Here is a tiny trained network, its code and every weight. The questions are about switching its units off for an input and a target symbol, where a switched-off unit gives its printed mean instead of its output.

import numpy as np


def w(rows, s, z=0):
    codes = np.array(rows[::2]) - 128.0
    scale = np.full(codes.shape[1], s)
    scale[-1] = z or s
    return codes * scale


def norm(h):
    return h / np.sqrt((h * h).mean(-1, keepdims=True) + 1e-5)


def f(y):
    return np.maximum(y, 0)


def softmax(a):
    e = np.exp(a - a.max(-1, keepdims=True))
    return e / e.sum(-1, keepdims=True)


def log_softmax(a):
    a = a - a.max(-1, keepdims=True)
    return a - np.log(np.exp(a).sum(-1, keepdims=True))


def net(x, mask):
    ids = ['ΔΛΣΨβηθξω'.index(c) for c in x.split()]
    T = len(ids)
    res = E[ids] + P[:T]
    r = norm(res)
    for j in range(2):
        rows = slice(4 * j, 4 * j + 4)
        q, k, v = (r @ M[0][rows].T for M in (Q, K, V))
        z = softmax(np.where(np.tri(T) > 0, q @ k.T / 4**0.5, -1e9)) @ v
        o = O[0][rows]
        res = res + np.where(mask[j], z, o[:, -1]) @ o[:, :-1]
    y = f(norm(res) @ A[0][:, :-1].T + A[0][:, -1])
    res = res + np.where(mask[2:18], y, B[0][:, -1]) @ B[0][:, :-1]
    return log_softmax(norm(res)[-1] @ U[:, :-1].T + U[:, -1])


Q, K, V, O, A, B = {}, {}, {}, {}, {}, {}
E = w([
[205,101,77,155,124,173],'Δ',
[123,246,45,156,117,128],'Λ',
[188,85,76,118,87,146],'Σ',
[126,196,61,147,92,134],'Ψ',
[191,66,93,122,89,103],'β',
[179,194,58,212,128,147],'η',
[204,105,84,100,112,87],'θ',
[153,125,163,215,169,96],'ξ',
[141,146,208,119,254,143],'ω',
],0.005)
P = w([
[65,165,212,124,79,166],'0',
[113,126,19,127,170,197],'1',
[116,141,7,127,178,184],'2',
[116,129,3,118,167,149],'3',
[117,142,12,122,161,134],'4',
[131,143,25,121,153,123],'5',
[146,146,46,129,148,124],'6',
[162,151,66,126,138,117],'7',
[184,153,89,128,133,119],'8',
[192,164,114,129,122,115],'9',
[203,174,134,124,113,113],'10',
[215,177,163,124,107,110],'11',
[222,192,181,128,108,116],'12',
[237,193,188,128,111,125],'13',
],0.0043)
Q[0] = w([
[236,140,48,170,147,156],'head 1',
[3,70,158,41,135,130],'head 1',
[138,146,117,115,100,106],'head 1',
[138,142,132,184,144,167],'head 1',
[2,67,186,156,103,93],'head 2',
[245,154,143,122,155,110],'head 2',
[101,80,18,105,112,97],'head 2',
[167,167,23,165,75,100],'head 2',
],0.0085)
K[0] = w([
[103,181,226,147,55,166],'head 1',
[189,109,22,95,176,73],'head 1',
[124,106,106,78,65,116],'head 1',
[133,169,189,175,137,185],'head 1',
[45,79,43,96,116,180],'head 2',
[200,192,244,109,102,105],'head 2',
[120,112,66,160,253,32],'head 2',
[250,141,110,83,207,8],'head 2',
],0.0066)
V[0] = w([
[141,144,123,135,179,254],'head 1',
[179,41,230,182,120,160],'head 1',
[113,40,78,149,90,188],'head 1',
[22,112,113,43,112,155],'head 1',
[165,183,125,59,155,70],'head 2',
[130,121,156,199,199,136],'head 2',
[180,51,164,174,72,62],'head 2',
[149,183,78,196,65,116],'head 2',
],0.0065)
O[0] = w([
[225,121,193,146,194,80,101],'head 1',
[104,134,72,74,197,39,209],'head 1',
[172,183,94,83,102,68,101],'head 1',
[151,169,227,28,101,199,107],'head 1',
[134,41,105,146,221,255,241],'head 2',
[35,78,195,154,119,46,65],'head 2',
[41,134,33,99,132,98,157],'head 2',
[128,152,46,234,86,127,253],'head 2',
],0.0049,0.0037)
A[0] = w([
[96,218,148,169,222,150,124],'neuron 1',
[155,105,127,46,84,127,126],'neuron 2',
[123,139,131,184,161,174,174],'neuron 3',
[83,115,75,103,193,75,157],'neuron 4',
[26,80,122,147,151,221,251],'neuron 5',
[222,110,116,122,218,122,168],'neuron 6',
[135,210,109,164,101,124,117],'neuron 7',
[145,135,148,127,75,38,70],'neuron 8',
[53,68,124,191,128,174,109],'neuron 9',
[190,95,133,178,58,143,111],'neuron 10',
[188,141,202,140,61,227,64],'neuron 11',
[2,129,143,145,55,158,134],'neuron 12',
[112,80,152,134,208,143,131],'neuron 13',
[124,141,66,74,142,113,161],'neuron 14',
[145,108,117,137,98,129,123],'neuron 15',
[140,228,103,160,88,118,96],'neuron 16',
],0.0063,0.0031)
B[0] = w([
[125,31,129,46,65,139,167],'neuron 1',
[151,44,96,141,61,137,145],'neuron 2',
[85,84,165,107,116,90,201],'neuron 3',
[3,174,195,130,120,143,196],'neuron 4',
[185,115,156,141,244,126,219],'neuron 5',
[94,117,143,100,108,168,254],'neuron 6',
[151,80,156,73,125,103,171],'neuron 7',
[167,167,122,94,220,103,133],'neuron 8',
[127,123,96,97,185,121,160],'neuron 9',
[95,154,122,137,66,96,163],'neuron 10',
[29,232,130,127,166,122,140],'neuron 11',
[116,150,86,156,227,169,138],'neuron 12',
[122,70,163,158,73,122,152],'neuron 13',
[134,108,190,147,128,132,223],'neuron 14',
[126,141,102,123,118,111,149],'neuron 15',
[144,33,127,140,103,138,171],'neuron 16',
],0.0048,0.0061)
U = w([
[193,192,160,110,203,60,20],'Δ',
[125,191,191,157,129,161,26],'Λ',
[203,143,157,28,58,118,116],'Σ',
[116,191,177,113,78,160,140],'Ψ',
[49,149,106,53,62,109,88],'β',
[162,91,132,201,43,91,184],'η',
[143,117,78,98,203,197,247],'θ',
[28,141,141,149,168,54,16],'ξ',
[116,62,255,71,150,127,198],'ω',
],0.0075,0.0011)

Each question gives the input, a string of symbols that net reads in full, and the target symbol t.
The units are the heads (4 rows each of Q, K, V and O) and the neurons (one row each of A and B). Each row of codes is followed by its name. A weight is (code - 128) times the scale printed after its matrix; where a second scale follows, it is the last column's (O, A, B and U).
mask holds one flag per unit, heads first, then neurons. A switched-off unit (its flag False) gives its mean, the last column of its rows in O or B, instead of its output. The means were averaged over made-up inputs and are rounded, as every weight is.
A unit's drop is (log p(t) with every unit on - log p(t) with that unit switched off) / (log p(t) with every unit on - log p(t) with every unit switched off).
The circuit of an input: a set's keep is (log p(t) with only the set's units on - log p(t) with every unit switched off) / (log p(t) with every unit on - log p(t) with every unit switched off). Starting from the 12 units with the biggest drops (on a tie, the unit counted first), units are removed one at a time, each time the one whose removal leaves the highest keep (on an exact tie, the one counted first), for as long as the keep stays at least 0.8.
units of the circuit, in order: the units of the circuit, biggest drop first
most important unit: the unit with the biggest drop
k most important neurons: the k neurons with the biggest drops, biggest first
which heads matter: for each layer, one digit per head in row order, 1 if its drop is at least 0.15 and else 0, layers parted by /
input β η θ η Λ Δ ω Λ θ θ θ Σ ξ θ, target β: which heads matter : 01
input Λ θ θ θ ξ η θ Σ Δ, target Λ: which heads matter : 10
input θ ξ Λ θ θ η θ η θ θ η β, target θ: units of the circuit, in order : [head 2; head 1; neuron 5]
input η η θ β ω Δ η ω, target η: which heads matter : 11
input Σ θ θ β θ Ψ θ θ ω θ θ η Ψ, target Σ: most important unit : head 1
input θ ω η θ Σ η θ ξ η θ θ θ, target θ: which heads matter : 01
input η η θ Δ θ η ξ Ψ, target η: which heads matter : 10
input η Δ ω θ θ θ θ Ψ β Σ, target η: which heads matter : 10
input ω θ β θ β η ω θ Σ η ξ Λ, target ω: units of the circuit, in order : [head 1; neuron 1]
input Σ η Σ Σ, target Σ: units of the circuit, in order : [head 1; head 2]
input ξ θ θ Δ θ, target ξ: which heads matter : 10
input η ω Σ Δ Λ, target η: units of the circuit, in order : [head 1; head 2; neuron 5]
input Σ θ ω η, target Σ: which heads matter : 11
input ξ ω β, target ξ: which heads matter : 10
input β η θ η θ η Σ θ θ θ Δ θ, target β: units of the circuit, in order : [head 1; neuron 5]
input Δ θ Σ θ β, target Δ: units of the circuit, in order : [head 1]
input ξ η ξ Ψ Ψ θ Σ Σ θ Λ ω, target ξ: units of the circuit, in order : [head 2; head 1]
input β θ Σ θ θ θ Δ θ θ θ η β η, target β: 2 most important neurons : [neuron 5; neuron 4]
input θ η ω ξ Δ θ, target ξ: units of the circuit, in order : [head 2; neuron 4]
input θ Λ η ω Δ, target ω: units of the circuit, in order : [head 2]
input ω θ Δ η Σ Δ θ θ ω β Σ θ Δ, target ω: units of the circuit, in order : [head 1; neuron 6]
input θ θ Σ ω θ, target ω: which heads matter : 01
input ω ξ Λ, target ω: which heads matter : 11
input θ Δ θ η Δ θ η ω θ Δ ω ω η, target ω: which heads matter : 01
input η η θ ω ξ Δ ξ, target η: which heads matter : 10
